Below is a small trained network, with its code and all its weights. Each question gives an input and a target symbol and asks what happens when units are switched off, that is, made to give their printed mean instead of their output.

import numpy as np


def w(rows, s, z=0):
    codes = np.array(rows[::2]) - 128.0
    scale = np.full(codes.shape[1], s)
    scale[-1] = z or s
    return codes * scale


def f(y):
    return np.maximum(y, 0)


def softmax(a):
    e = np.exp(a - a.max(-1, keepdims=True))
    return e / e.sum(-1, keepdims=True)


def log_softmax(a):
    a = a - a.max(-1, keepdims=True)
    return a - np.log(np.exp(a).sum(-1, keepdims=True))


def net(x, mask):
    ids = ['βγδεζλμξπστφω'.index(c) for c in x.split()]
    T = len(ids)
    res = E[ids] + P[:T]
    u = 0
    for l in range(3):
        q, k, v = (res @ M[l].T for M in (Q, K, V))
        z = softmax(np.where(np.tri(T) > 0, q @ k.T / 2**0.5, -1e9)) @ v
        res = res + np.where(mask[u], z, O[l][:, -1]) @ O[l][:, :-1]
        u += 1
        y = f(res @ A[l][:, :-1].T + A[l][:, -1])
        res = res + np.where(mask[u : u + 4], y, B[l][:, -1]) @ B[l][:, :-1]
        u += 4
    return log_softmax(res[-1] @ U[:, :-1].T + U[:, -1])


Q, K, V, O, A, B = {}, {}, {}, {}, {}, {}
E = w([
[122,159,155,52,160,118,139],'β',
[33,213,161,175,157,60,134],'γ',
[188,121,176,21,148,72,158],'δ',
[111,128,84,39,183,70,147],'ε',
[124,182,115,62,144,113,153],'ζ',
[170,124,143,82,186,83,90],'λ',
[133,223,61,164,150,183,248],'μ',
[50,148,101,163,35,17,145],'ξ',
[207,136,195,87,154,81,119],'π',
[179,192,72,39,136,84,154],'σ',
[125,109,128,26,169,98,109],'τ',
[189,139,97,84,183,65,112],'φ',
[15,41,180,83,121,119,254],'ω',
],0.014)
P = w([
[178,73,2,110,117,142,32],'0',
[182,85,45,111,128,118,59],'1',
[176,104,85,97,121,123,85],'2',
[148,104,108,98,125,116,99],'3',
[165,117,127,102,115,113,121],'4',
[149,117,162,103,116,108,134],'5',
[145,134,181,104,110,109,149],'6',
[146,145,203,107,108,112,160],'7',
[149,142,215,116,107,101,176],'8',
[142,147,230,119,104,105,186],'9',
[129,145,231,96,98,112,187],'10',
],0.0073)
Q[0] = w([
[61,148,66,216,63,163,96],'0.h0',
[74,143,68,111,163,1,29],'0.h0',
],0.0092)
K[0] = w([
[189,78,43,158,116,254,101],'0.h0',
[82,221,204,130,78,2,66],'0.h0',
],0.006)
V[0] = w([
[132,249,73,140,84,111,253],'0.h0',
[160,237,112,157,127,99,103],'0.h0',
],0.0037)
O[0] = w([
[134,138,251,89,89,138,121,247],'0.h0',
[73,176,93,80,80,147,100,185],'0.h0',
],0.011,0.0013)
A[0] = w([
[146,101,163,219,156,249,18,4],'0.n0',
[144,148,120,176,137,140,153,139],'0.n1',
[94,121,119,160,83,120,158,154],'0.n2',
[117,104,149,102,100,127,91,126],'0.n3',
],0.017,0.018)
B[0] = w([
[16,9,228,5,246,91,197,128],'0.n0',
[84,174,119,109,152,155,138,172],'0.n1',
[127,172,133,163,139,115,155,254],'0.n2',
[171,127,91,157,126,117,134,216],'0.n3',
],0.019,0.0032)
Q[1] = w([
[44,164,88,210,132,208,58],'1.h0',
[34,86,102,253,48,209,118],'1.h0',
],0.014)
K[1] = w([
[187,97,24,81,141,180,4],'1.h0',
[193,23,26,91,88,159,60],'1.h0',
],0.012)
V[1] = w([
[115,107,67,253,37,78,224],'1.h0',
[123,92,121,76,176,235,213],'1.h0',
],0.0052)
O[1] = w([
[109,131,100,236,130,52,214,254],'1.h0',
[141,114,103,114,255,107,198,104],'1.h0',
],0.0076,0.0031)
A[1] = w([
[133,109,145,131,203,137,139,3],'1.n0',
[66,167,72,136,118,182,189,216],'1.n1',
[153,43,215,99,164,255,28,178],'1.n2',
[137,56,160,169,94,165,151,255],'1.n3',
],0.0088,0.0052)
B[1] = w([
[121,249,106,40,63,127,114,141],'1.n0',
[202,118,160,163,149,86,75,253],'1.n1',
[134,82,126,231,51,197,156,166],'1.n2',
[109,189,91,114,136,48,111,166],'1.n3',
],0.011,0.0064)
Q[2] = w([
[121,95,118,188,162,183,117],'2.h0',
[148,130,87,247,90,159,130],'2.h0',
],0.013)
K[2] = w([
[206,75,43,154,109,188,125],'2.h0',
[122,29,67,96,9,130,132],'2.h0',
],0.012)
V[2] = w([
[226,161,184,211,182,126,12],'2.h0',
[3,126,129,183,191,97,96],'2.h0',
],0.0067)
O[2] = w([
[139,178,201,178,151,168,63,249],'2.h0',
[20,96,255,145,165,111,73,113],'2.h0',
],0.0076,0.011)
A[2] = w([
[22,4,142,114,140,180,164,2],'2.n0',
[124,157,153,174,128,129,107,100],'2.n1',
[85,116,116,166,104,90,129,68],'2.n2',
[185,113,116,141,144,108,156,25],'2.n3',
],0.015,0.0081)
B[2] = w([
[132,251,45,231,226,230,109,128],'2.n0',
[124,83,88,78,119,133,138,252],'2.n1',
[160,160,115,104,126,184,117,171],'2.n2',
[140,68,146,110,119,133,64,169],'2.n3',
],0.014,0.012)
U = w([
[141,131,81,10,97,101,122,2],'β',
[144,49,134,225,185,68,174,142],'γ',
[142,88,142,241,118,166,88,105],'δ',
[87,81,49,61,154,125,165,92],'ε',
[123,204,94,201,33,71,106,103],'ζ',
[195,4,167,63,80,122,121,6],'λ',
[202,198,172,144,186,173,88,53],'μ',
[181,83,186,224,75,154,75,62],'ξ',
[118,43,92,154,124,154,115,102],'π',
[91,113,122,193,96,255,230,193],'σ',
[87,100,196,108,53,108,5,98],'τ',
[144,94,99,154,128,101,59,245],'φ',
[129,148,175,85,81,160,213,227],'ω',
],0.0074,0.012)

Each question gives the input, a string of symbols that net reads in full, and the target symbol t.
The units are the heads (2 rows each of Q, K, V and O) and the neurons (one row each of A and B). Each row of codes is followed by its name. A weight is (code - 128) times the scale printed after its matrix; where a second scale follows, it is the last column's (O, A, B and U).
mask holds one flag per unit, layer by layer, with each layer's heads first. A switched-off unit (its flag False) gives its mean, the last column of its rows in O or B, instead of its output. The means were averaged over made-up inputs and are rounded, as every weight is.
A unit's drop is (log p(t) with every unit on - log p(t) with that unit switched off) / (log p(t) with every unit on - log p(t) with every unit switched off).
The circuit of an input: a set's keep is (log p(t) with only the set's units on - log p(t) with every unit switched off) / (log p(t) with every unit on - log p(t) with every unit switched off). Starting from the 12 units with the biggest drops (on a tie, the unit counted first), units are removed one at a time, each time the one whose removal leaves the highest keep (on an exact tie, the one counted first), for as long as the keep stays at least 0.8.
units of the circuit, in order: the units of the circuit, biggest drop first
most important unit: the unit with the biggest drop
k most important neurons: the k neurons with the biggest drops, biggest first
top k neurons in layer l: the k neurons of layer l with the biggest drops, biggest first
input μ β σ λ δ μ φ δ δ τ σ, target μ: most important unit -> 1.n1
input λ γ δ π μ β φ, target μ: units of the circuit, in order -> [1.n1 0.n1 1.h0 2.h0]
input γ δ γ ζ ε σ δ β φ, target τ: units of the circuit, in order -> [2.h0 0.n3 0.n2]
input δ ω δ μ δ, target μ: units of the circuit, in order -> [0.n1 1.n1 2.h0]
input ε δ σ ξ ω ε μ γ τ ω, target γ: units of the circuit, in order -> [1.h0 0.n2]
input μ ξ δ μ β, target μ: units of the circuit, in order -> [1.n1 0.n1 2.h0]
input δ σ σ γ ω δ γ ε δ ζ, target τ: units of the circuit, in order -> [2.h0 0.n2]
input β ε τ δ, target λ: units of the circuit, in order -> [2.h0 2.n3 0.n2]
input γ ε δ τ γ β φ β π β ε, target τ: units of the circuit, in order -> [2.h0 0.n2]
input ω σ γ φ ζ ε β ξ β ζ σ, target ζ: units of the circuit, in order -> [1.h0 0.n2]
input ζ β β, target σ: units of the circuit, in order -> [1.h0 1.n2 1.n1 0.n2]
input δ φ ω φ ω δ δ μ π β, target μ: units of the circuit, in order -> [0.n1 1.n1 2.h0]
input ε φ σ δ β ω, target φ: 2 most important neurons -> [1.n1 2.n3]
input ξ δ ω γ σ, target τ: top 2 neurons in layer 0 -> [0.n3 0.n2]
input φ ω ζ, target γ: top neuron in layer 1 -> [1.n2]
input β ξ β τ, target ζ: top 2 neurons in layer 0 -> [0.n2 0.n3]
input μ ξ δ σ π, target ζ: 3 most important neurons -> [0.n2 1.n1 1.n3]
input β ξ π, target ζ: top 2 neurons in layer 1 -> [1.n1 1.n3]
input μ δ π τ γ ω ζ φ τ β, target γ: 2 most important neurons -> [0.n2 2.n2]
input δ δ ξ β δ ε, target ζ: top neuron in layer 2 -> [2.n1]
input β ε λ δ ζ π ζ σ β, target σ: 3 most important neurons -> [1.n2 0.n2 1.n1]
